Below is a small trained network, with its code and all its weights. Each question gives an input and a target symbol and asks what happens when units are switched off, that is, made to give their printed mean instead of their output.

import numpy as np


def w(rows, s, z=0):
    codes = np.array(rows[::2]) - 128.0
    scale = np.full(codes.shape[1], s)
    scale[-1] = z or s
    return codes * scale


def f(y):
    return y / 2 * (1 + np.tanh(0.7978845608 * (y + 0.044715 * y**3)))


def softmax(a):
    e = np.exp(a - a.max(-1, keepdims=True))
    return e / e.sum(-1, keepdims=True)


def log_softmax(a):
    a = a - a.max(-1, keepdims=True)
    return a - np.log(np.exp(a).sum(-1, keepdims=True))


def net(x, mask):
    ids = ['ΓΔΛβεημξ'.index(c) for c in x.split()]
    T = len(ids)
    res = E[ids] + P[:T]
    r = res
    for j in range(3):
        rows = slice(3 * j, 3 * j + 3)
        q, k, v = (r @ M[0][rows].T for M in (Q, K, V))
        z = softmax(np.where(np.tri(T) > 0, q @ k.T / 3**0.5, -1e9)) @ v
        o = O[0][rows]
        res = res + np.where(mask[j], z, o[:, -1]) @ o[:, :-1]
    y = f(res @ A[0][:, :-1].T + A[0][:, -1])
    res = res + np.where(mask[3:19], y, B[0][:, -1]) @ B[0][:, :-1]
    return log_softmax(res[-1] @ U[:, :-1].T + U[:, -1])


Q, K, V, O, A, B = {}, {}, {}, {}, {}, {}
E = w([
[34,181,254,54],'Γ',
[140,150,156,195],'Δ',
[177,112,151,126],'Λ',
[119,184,166,223],'β',
[149,124,165,170],'ε',
[118,22,107,112],'η',
[158,172,175,132],'μ',
[175,126,196,115],'ξ',
],0.021)
P = w([
[139,62,251,146],'0',
[151,112,181,136],'1',
[157,125,146,112],'2',
[145,130,145,120],'3',
[131,134,138,125],'4',
[121,139,138,127],'5',
[113,141,136,130],'6',
[106,143,134,133],'7',
[102,147,135,135],'8',
[98,149,132,138],'9',
],0.013)
Q[0] = w([
[191,143,180,154],'head 0',
[207,108,173,127],'head 0',
[28,219,136,90],'head 0',
[61,102,250,102],'head 1',
[85,42,199,121],'head 1',
[188,166,100,81],'head 1',
[82,166,65,148],'head 2',
[121,186,118,94],'head 2',
[190,150,63,14],'head 2',
],0.012)
K[0] = w([
[142,239,201,81],'head 0',
[211,104,195,113],'head 0',
[19,117,136,96],'head 0',
[120,124,251,72],'head 1',
[72,108,139,39],'head 1',
[254,104,129,129],'head 1',
[27,36,36,86],'head 2',
[96,57,84,172],'head 2',
[179,82,75,207],'head 2',
],0.0091)
V[0] = w([
[111,80,139,85],'head 0',
[90,148,149,2],'head 0',
[99,27,69,131],'head 0',
[157,72,85,139],'head 1',
[68,113,144,56],'head 1',
[191,229,157,73],'head 1',
[132,151,161,180],'head 2',
[255,176,140,140],'head 2',
[135,226,172,52],'head 2',
],0.0094)
O[0] = w([
[119,166,159,165,161],'head 0',
[114,116,186,199,169],'head 0',
[56,253,115,111,3],'head 0',
[238,113,148,192,35],'head 1',
[102,207,7,170,205],'head 1',
[97,125,95,151,171],'head 1',
[208,175,129,135,215],'head 2',
[114,215,123,79,203],'head 2',
[154,98,40,170,248],'head 2',
],0.0078,0.0067)
A[0] = w([
[86,40,143,78,62],'neuron 0',
[111,123,84,124,136],'neuron 1',
[117,207,162,196,117],'neuron 2',
[135,46,83,156,192],'neuron 3',
[51,162,147,182,46],'neuron 4',
[88,104,83,123,95],'neuron 5',
[108,115,151,127,211],'neuron 6',
[101,241,101,80,199],'neuron 7',
[123,119,150,91,110],'neuron 8',
[133,249,129,71,27],'neuron 9',
[163,114,171,121,1],'neuron 10',
[91,37,114,188,9],'neuron 11',
[153,120,77,120,178],'neuron 12',
[89,200,151,136,143],'neuron 13',
[100,123,87,70,89],'neuron 14',
[149,42,147,103,31],'neuron 15',
],0.019,0.0088)
B[0] = w([
[136,95,99,209,139],'neuron 0',
[200,116,58,138,179],'neuron 1',
[172,94,142,117,181],'neuron 2',
[174,149,166,126,245],'neuron 3',
[128,120,198,100,199],'neuron 4',
[207,82,110,101,195],'neuron 5',
[137,156,54,72,177],'neuron 6',
[5,95,135,159,179],'neuron 7',
[168,140,171,131,137],'neuron 8',
[220,77,106,193,129],'neuron 9',
[132,106,115,174,164],'neuron 10',
[61,174,125,127,207],'neuron 11',
[112,158,136,95,197],'neuron 12',
[192,149,79,167,158],'neuron 13',
[141,116,196,131,159],'neuron 14',
[116,126,108,178,160],'neuron 15',
],0.013,0.012)
U = w([
[147,161,86,230,67],'Γ',
[165,8,71,123,60],'Δ',
[179,146,20,168,53],'Λ',
[187,134,157,1,180],'β',
[82,118,52,179,224],'ε',
[246,50,150,233,120],'η',
[116,103,177,206,54],'μ',
[65,113,164,30,248],'ξ',
],0.0095,0.011)

Each question gives the input, a string of symbols that net reads in full, and the target symbol t.
The units are the heads (3 rows each of Q, K, V and O) and the neurons (one row each of A and B). Each row of codes is followed by its name. A weight is (code - 128) times the scale printed after its matrix; where a second scale follows, it is the last column's (O, A, B and U).
mask holds one flag per unit, heads first, then neurons. A switched-off unit (its flag False) gives its mean, the last column of its rows in O or B, instead of its output. The means were averaged over made-up inputs and are rounded, as every weight is.
A unit's drop is (log p(t) with every unit on - log p(t) with that unit switched off) / (log p(t) with every unit on - log p(t) with every unit switched off).
The circuit of an input: a set's keep is (log p(t) with only the set's units on - log p(t) with every unit switched off) / (log p(t) with every unit on - log p(t) with every unit switched off). Starting from the 12 units with the biggest drops (on a tie, the unit counted first), units are removed one at a time, each time the one whose removal leaves the highest keep (on an exact tie, the one counted first), for as long as the keep stays at least 0.8.
circuit, biggest first: the units of the circuit, biggest drop first
most important unit: the unit with the biggest drop
k most important neurons: the k neurons with the biggest drops, biggest first
heads that matter: for each layer, one digit per head in row order, 1 if its drop is at least 0.15 and else 0, layers parted by /
drop of u: that unit's drop, to one decimal
input Λ ξ η Λ Γ η ε ξ, target ε: circuit, biggest first	head 1; neuron 7
input ξ μ Λ η, target η: heads that matter	000
input μ ξ Λ β Λ ξ Γ μ, target η: circuit, biggest first	head 0
input ξ μ Δ Λ β η μ μ, target ξ: circuit, biggest first	neuron 1; neuron 5
input μ ξ Γ ε Γ ξ ε Λ Δ Λ, target β: circuit, biggest first	neuron 10; neuron 15
input ε η Λ μ μ η Δ ε, target β: heads that matter	111
input ε μ Δ Δ, target β: heads that matter	111
input Λ Δ η Δ η μ Λ η ξ η, target ε: 4 most important neurons	neuron 4; neuron 7; neuron 3; neuron 2
input Δ Λ η Λ Δ ξ η, target β: 3 most important neurons	neuron 7; neuron 11; neuron 10
input Δ Λ ε β ε Λ η, target η: 3 most important neurons	neuron 0; neuron 11; neuron 15
input β Λ Δ Γ β η Δ Λ, target β: 2 most important neurons	neuron 7; neuron 11
input μ μ μ η Λ η μ ξ β, target η: 3 most important neurons	neuron 2; neuron 11; neuron 12
input Γ Λ Λ μ η μ η Δ μ, target η: 3 most important neurons	neuron 2; neuron 12; neuron 7
input ε η Γ η ε ε ε, target Λ: most important unit	neuron 11
input η ξ Γ η ξ μ ε ε μ ξ, target ε: drop of neuron 7	0.3
input η η Δ Γ η Δ β, target μ: drop of neuron 6	0.0
input Δ μ μ ε Δ, target β: drop of head 1	0.2
input β Δ η ξ μ Λ η, target β: drop of head 2	0.3
